Below are the code and all the weights of a small trained network. Each question names an input and a target symbol and asks about switching units off, where a switched-off unit gives its printed mean instead of its output.

import numpy as np


def w(rows, s, z=0):
    codes = np.array(rows[::2]) - 128.0
    scale = np.full(codes.shape[1], s)
    scale[-1] = z or s
    return codes * scale


def norm(h):
    return h / np.sqrt((h * h).mean(-1, keepdims=True) + 1e-5)


def f(y):
    return np.maximum(y, 0)


def softmax(a):
    e = np.exp(a - a.max(-1, keepdims=True))
    return e / e.sum(-1, keepdims=True)


def log_softmax(a):
    a = a - a.max(-1, keepdims=True)
    return a - np.log(np.exp(a).sum(-1, keepdims=True))


def net(x, mask):
    ids = ['ΓΛΠΣΨδε'.index(c) for c in x.split()]
    T = len(ids)
    res = E[ids] + P[:T]
    r = norm(res)
    for j in range(3):
        rows = slice(2 * j, 2 * j + 2)
        q, k, v = (r @ M[0][rows].T for M in (Q, K, V))
        z = softmax(np.where(np.tri(T) > 0, q @ k.T / 2**0.5, -1e9)) @ v
        o = O[0][rows]
        res = res + np.where(mask[j], z, o[:, -1]) @ o[:, :-1]
    y = f(norm(res) @ A[0][:, :-1].T + A[0][:, -1])
    res = res + np.where(mask[3:7], y, B[0][:, -1]) @ B[0][:, :-1]
    return log_softmax(norm(res)[-1] @ U[:, :-1].T + U[:, -1])


Q, K, V, O, A, B = {}, {}, {}, {}, {}, {}
E = w([
[156,161,157,110,165],'Γ',
[195,163,144,104,142],'Λ',
[200,123,123,116,160],'Π',
[158,212,175,91,146],'Σ',
[154,115,10,47,109],'Ψ',
[1,111,251,124,142],'δ',
[175,140,217,172,6],'ε',
],0.0095)
P = w([
[88,167,78,253,154],'0',
[248,222,145,71,115],'1',
[248,132,220,68,193],'2',
[178,194,141,90,99],'3',
[214,110,206,78,174],'4',
[158,166,134,87,85],'5',
[202,87,188,76,158],'6',
[142,142,123,90,67],'7',
[182,52,170,79,141],'8',
[137,112,119,81,48],'9',
[182,19,155,87,125],'10',
[174,125,106,69,58],'11',
],0.0071)
Q[0] = w([
[105,134,159,132,112],'h0',
[143,172,116,159,34],'h0',
[127,183,115,127,2],'h1',
[113,168,107,163,125],'h1',
[149,89,172,157,160],'h2',
[134,201,61,139,66],'h2',
],0.04)
K[0] = w([
[107,125,154,148,114],'h0',
[213,195,184,144,130],'h0',
[162,179,96,253,177],'h1',
[171,177,159,131,122],'h1',
[128,72,156,134,86],'h2',
[165,193,57,159,208],'h2',
],0.033)
V[0] = w([
[166,166,173,184,167],'h0',
[91,122,147,143,166],'h0',
[159,152,153,123,26],'h1',
[159,184,62,71,144],'h1',
[107,92,102,123,254],'h2',
[180,39,92,156,99],'h2',
],0.04)
O[0] = w([
[49,217,181,121,114,235],'h0',
[153,166,155,194,121,90],'h0',
[202,147,115,210,231,114],'h1',
[196,83,38,101,77,155],'h1',
[131,190,20,255,226,73],'h2',
[44,235,133,76,132,3],'h2',
],0.019,0.02)
A[0] = w([
[67,123,25,249,182,62],'n0',
[29,142,217,139,146,127],'n1',
[66,100,82,53,76,2],'n2',
[110,10,177,224,253,118],'n3',
],0.023,0.0062)
B[0] = w([
[75,3,176,154,156,165],'n0',
[214,85,80,78,104,224],'n1',
[195,152,202,199,142,214],'n2',
[101,229,82,60,241,251],'n3',
],0.025,0.015)
U = w([
[82,39,175,193,146,87],'Γ',
[227,148,190,227,111,52],'Λ',
[48,140,72,121,96,251],'Π',
[203,52,13,88,127,166],'Σ',
[175,217,42,84,61,92],'Ψ',
[110,121,218,8,87,94],'δ',
[158,151,146,87,254,143],'ε',
],0.0073,0.0022)

Each question gives the input, a string of symbols that net reads in full, and the target symbol t.
The units are the heads (2 rows each of Q, K, V and O) and the neurons (one row each of A and B). Each row of codes is followed by its name. A weight is (code - 128) times the scale printed after its matrix; where a second scale follows, it is the last column's (O, A, B and U).
mask holds one flag per unit, heads first, then neurons. A switched-off unit (its flag False) gives its mean, the last column of its rows in O or B, instead of its output. The means were averaged over made-up inputs and are rounded, as every weight is.
A unit's drop is (log p(t) with every unit on - log p(t) with that unit switched off) / (log p(t) with every unit on - log p(t) with every unit switched off).
The circuit of an input: a set's keep is (log p(t) with only the set's units on - log p(t) with every unit switched off) / (log p(t) with every unit on - log p(t) with every unit switched off). Starting from all 7 units, units are removed one at a time, each time the one whose removal leaves the highest keep (on an exact tie, the one counted first), for as long as the keep stays at least 0.8.
units of the circuit, in order: the units of the circuit, biggest drop first
unit that matters most: the unit with the biggest drop
top k neurons: the k neurons with the biggest drops, biggest first
which heads matter: for each layer, one digit per head in row order, 1 if its drop is at least 0.15 and else 0, layers parted by /
input Λ Σ Γ Ψ ε Σ, target Λ: unit that matters most	h1
input ε δ ε δ Π Σ Π ε Ψ Π Ψ Λ, target ε: units of the circuit, in order	[h1, n3]
input Ψ Γ Λ Ψ, target Ψ: units of the circuit, in order	[h2, h1]
input Σ Ψ δ ε Σ Ψ Λ δ Σ δ, target Σ: which heads matter	100
input Σ Σ Σ Π, target Σ: units of the circuit, in order	[h2, n2]
input Σ Σ ε Λ Σ Λ Λ Λ Λ Σ δ, target ε: units of the circuit, in order	[h1, n1, h2]
input Λ Γ Σ, target Λ: top 2 neurons	[n3, n1]
input Π Σ Π δ Ψ, target Σ: which heads matter	110
input Λ Ψ Σ Σ Λ Σ Σ Ψ Γ Σ Π, target Σ: which heads matter	110
input Σ δ Γ Λ Σ δ Σ Σ Σ Λ Σ Λ, target Σ: which heads matter	011
input Λ Σ Π, target Π: which heads matter	101
input Λ δ δ Γ Π ε, target Λ: which heads matter	011
input Γ Λ Ψ Γ, target Γ: units of the circuit, in order	[h2, n0]
input Σ Σ Σ Σ Λ, target Ψ: top 2 neurons	[n2, n3]
input Σ δ Σ Ψ Σ ε ε Γ δ, target ε: unit that matters most	n3
input Λ Σ Γ, target Γ: units of the circuit, in order	[n0, h2, n3, h0]
input Π Π ε Λ Λ Γ, target Π: which heads matter	011
input Π Λ Σ Λ, target Π: which heads matter	011
input Π Ψ Λ, target Σ: which heads matter	010
input Γ Γ Λ Σ Ψ Π, target Γ: unit that matters most	h2
input Σ δ Π Γ Σ Ψ Γ Γ Γ Λ Γ, target Σ: which heads matter	000
input Ψ ε Λ Λ Γ Σ Σ Γ, target Ψ: top 2 neurons	[n2, n3]
